-2.89 -1.31 -0.99 -3.87
-0.43 0.85 2.38 -0.77
2.51 4.16 2.15 3.64
3.38 3.20 2.40 4.73
0.58 -0.12 -2.33 0.56
1.45 0.93 -0.54 1.47
1.00 -0.24 2.61 -1.06
->
-2.89 -1.31 -0.99 -3.87
1.00 -0.24 2.61 -1.06
0.58 -0.12 -2.33 0.56
-0.43 0.85 2.38 -0.77
1.45 0.93 -0.54 1.47
3.38 3.20 2.40 4.73
2.51 4.16 2.15 3.64

-5.24 2.64 4.21 -4.16 -2.60
2.66 3.31 -3.43 -2.64 4.00
-6.14 6.66 -6.54 5.47 -3.89
-2.74 -3.27 1.69 3.79 -0.68
->
-2.74 -3.27 1.69 3.79 -0.68
-5.24 2.64 4.21 -4.16 -2.60
2.66 3.31 -3.43 -2.64 4.00
-6.14 6.66 -6.54 5.47 -3.89

-2.23 -2.85 -0.01 -1.35 -0.32 0.78 -1.99 -4.19 1.80 -0.49 1.30 -3.61 -3.04 -4.71 0.93
-2.92 -1.02 4.77 0.89 -0.59 -0.82 1.11 0.40 -3.17 4.10 -1.61 0.37 -0.17 0.36 -1.11
2.19 0.06 -1.91 -1.43 -0.44 -1.04 -0.96 -0.76 0.63 -2.80 -0.71 -0.94 -1.34 -0.96 -1.17
-0.51 -1.21 1.56 -0.08 0.97 0.67 -0.11 0.15 -2.18 1.45 0.98 -0.13 0.06 0.32 0.99
1.30 1.47 -0.17 0.16 -2.72 -2.57 0.49 -1.08 3.21 -1.04 -2.85 -0.59 -1.15 -1.30 -3.13
->
-2.23 -2.85 -0.01 -1.35 -0.32 0.78 -1.99 -4.19 1.80 -0.49 1.30 -3.61 -3.04 -4.71 0.93
-0.51 -1.21 1.56 -0.08 0.97 0.67 -0.11 0.15 -2.18 1.45 0.98 -0.13 0.06 0.32 0.99
-2.92 -1.02 4.77 0.89 -0.59 -0.82 1.11 0.40 -3.17 4.10 -1.61 0.37 -0.17 0.36 -1.11
2.19 0.06 -1.91 -1.43 -0.44 -1.04 -0.96 -0.76 0.63 -2.80 -0.71 -0.94 -1.34 -0.96 -1.17
1.30 1.47 -0.17 0.16 -2.72 -2.57 0.49 -1.08 3.21 -1.04 -2.85 -0.59 -1.15 -1.30 -3.13

4.27 4.01 0.16 -0.39 -5.60 -1.98 5.95 4.85 -1.60 -2.03
0.10 5.77 -2.61 -2.56 -0.51 1.39 -5.43 5.96 6.30 -1.95
-5.54 -4.81 -2.11 5.64 0.48 -5.92 0.52 -2.62 3.75 -0.79
-2.20 0.19 4.17 -5.63 5.07 -0.06 -1.84 -5.96 -5.04 0.42
6.39 -2.68 2.80 3.33 -0.19 -5.42 2.12 -4.67 1.33 4.44
-2.96 0.72 5.15 0.13 -1.75 2.46 4.58 5.13 2.21 1.46
->
-5.54 -4.81 -2.11 5.64 0.48 -5.92 0.52 -2.62 3.75 -0.79
6.39 -2.68 2.80 3.33 -0.19 -5.42 2.12 -4.67 1.33 4.44
-2.20 0.19 4.17 -5.63 5.07 -0.06 -1.84 -5.96 -5.04 0.42
-2.96 0.72 5.15 0.13 -1.75 2.46 4.58 5.13 2.21 1.46
4.27 4.01 0.16 -0.39 -5.60 -1.98 5.95 4.85 -1.60 -2.03
0.10 5.77 -2.61 -2.56 -0.51 1.39 -5.43 5.96 6.30 -1.95

-0.26 -2.06 -4.41 -3.45 -0.67 2.23 3.71 -4.49 6.63 3.54 -3.71 -0.87 2.62
-2.93 -2.45 -1.30 -3.05 1.67 0.23 0.73 -2.74 -4.07 -2.01 3.63 1.03 0.05
->
-2.93 -2.45 -1.30 -3.05 1.67 0.23 0.73 -2.74 -4.07 -2.01 3.63 1.03 0.05
-0.26 -2.06 -4.41 -3.45 -0.67 2.23 3.71 -4.49 6.63 3.54 -3.71 -0.87 2.62

-0.90 -1.24 -0.59 2.75 1.27 -1.58 -0.14 -3.92 -0.37
0.56 3.02 -1.10 -0.12 -1.26 -4.60 1.16 0.22 0.62
0.78 5.35 -0.23 0.36 -0.55 -5.57 0.56 -0.04 0.77
-0.44 -1.25 -1.25 -0.14 0.27 -0.22 0.63 -1.09 0.89
-0.86 -2.12 -2.25 -1.92 0.62 2.71 1.75 -0.42 2.78
-0.95 -1.59 -2.10 0.76 0.80 -0.34 1.84 -2.93 1.15
0.76 3.09 -1.01 -1.43 -0.91 -4.55 1.36 1.18 1.20
-0.98 -1.79 -1.55 0.71 1.16 0.09 0.51 -3.28 1.02
0.83 3.26 0.30 2.04 0.10 -6.67 0.03 -1.19 0.38
0.35 1.75 -1.30 -1.18 -0.80 -1.83 1.72 1.33 1.47
->
-0.86 -2.12 -2.25 -1.92 0.62 2.71 1.75 -0.42 2.78
-0.98 -1.79 -1.55 0.71 1.16 0.09 0.51 -3.28 1.02
-0.95 -1.59 -2.10 0.76 0.80 -0.34 1.84 -2.93 1.15
-0.44 -1.25 -1.25 -0.14 0.27 -0.22 0.63 -1.09 0.89
-0.90 -1.24 -0.59 2.75 1.27 -1.58 -0.14 -3.92 -0.37
0.35 1.75 -1.30 -1.18 -0.80 -1.83 1.72 1.33 1.47
0.56 3.02 -1.10 -0.12 -1.26 -4.60 1.16 0.22 0.62
0.76 3.09 -1.01 -1.43 -0.91 -4.55 1.36 1.18 1.20
0.83 3.26 0.30 2.04 0.10 -6.67 0.03 -1.19 0.38
0.78 5.35 -0.23 0.36 -0.55 -5.57 0.56 -0.04 0.77
